q_550: [ 0.9  0.9  0.6  3.9 -2.8 -2.4  0.2  1.6]
q_786: [ 2.6  1.0 -1.8  9.6 -2.0  6.3 -0.7 -3.1]
q_219: [ 62.0   7.9 -10.9  90.3 -35.0  58.3  -0.2  -0.5]
q_91: [-15.5 -12.1  28.9  36.7 -30.4 -26.0  26.1  26.8]
q_349: [ 12.0   7.9  -7.2  44.8 -11.0  28.5  -3.6 -12.6]
q_410: [-24.7 -20.5  43.6  40.0 -36.7 -28.2  39.1  30.0]
q_908: [ 55.1 -18.1 -10.9  90.3 -35.0  56.9  -8.6 -52.4]
q_590: [ 4.4  2.4 -3.1 18.0 -4.3 11.3 -1.3 -4.6]
q_155: [ -6.3  -5.1  16.9  34.2 -25.1 -23.1  13.8  23.4]
q_57: [ 2.7  2.1 -2.3 10.6 -2.6  6.5 -0.7 -2.9]
q_969: [ 12.1   7.7  -6.8  43.7 -10.9  28.3  -3.3 -11.4]
q_862: [ 62.0   7.9 -10.9  90.3 -35.0  -0.7   6.5 -50.3]
asked: [ 62.0   7.9 -10.9  90.3 -35.0  -0.7   6.5 -50.3] => q_862
asked: [ 6.5 -0.7] => q_57
gone q_862: [-35.0  90.3   7.9   6.5  62.0 -50.3  -0.7] => [-10.9]

q_219: [-46.4 -89.9  33.9   9.3  60.0  49.0 -73.9  50.8  -5.8  90.4 -25.8]
q_349: [ 58.7 -70.7  37.8  23.6  58.3 -55.6  81.7   0.4 -86.6  27.5  28.8]
q_550: [-42.1  74.7  78.7  35.7 -98.8  17.0  37.8   3.7  -9.0 -54.1  30.6]
q_590: [-35.0 -47.8  77.1  66.7  45.3 -25.8  23.6  14.6  12.6  37.8 -34.9]
q_908: [ 58.7 -70.7  37.8  23.6  58.3 -55.6  81.7   0.4  16.8  27.5  28.8]
q_410: [ 31.0 -27.8  33.4 -48.9  60.1  83.6  60.7 -56.9 -17.6  82.4 -10.9]
q_57: [-91.3  78.3 -93.8 -10.0  40.6  60.0  20.7 -40.7  71.2   2.6  -6.5]
q_862: [-36.3 -91.3  78.3 -93.7   9.1  13.1 -34.1 -76.0 -10.7  95.9   6.5]
q_155: [ 68.0 -47.8  77.1  66.7  45.3 -25.8  23.6  14.6  12.6  37.8 -34.9]
q_91: [ 82.4 -16.0 -74.3  14.3 -23.7 -98.9 -61.9 -43.4  55.4 -35.2  81.1]
q_969: [-36.3  39.6 -76.2 -73.4 -87.6  88.7  79.1 -32.0  54.2 -48.1 -59.7]
q_786: [-53.8 -31.2  87.7 -30.4  79.8 -26.7  14.9  62.1 -20.3 -57.0 -68.4]
gone q_590: [ 12.6  66.7  14.6 -25.8 -47.8  77.1  45.3 -35.0  23.6  37.8] => [-34.9]
asked: [-36.3  39.6 -76.2 -73.4 -87.6  88.7] => q_969
asked: [-91.3  78.3 -93.7] => q_862
asked: [ 58.7 -70.7  37.8  23.6  58.3 -55.6  81.7   0.4 -86.6  27.5  28.8] => q_349
both q_57 q_219:  => [60.0]
asked: [-46.4 -89.9  33.9   9.3  60.0  49.0 -73.9  50.8  -5.8  90.4 -25.8] => q_219

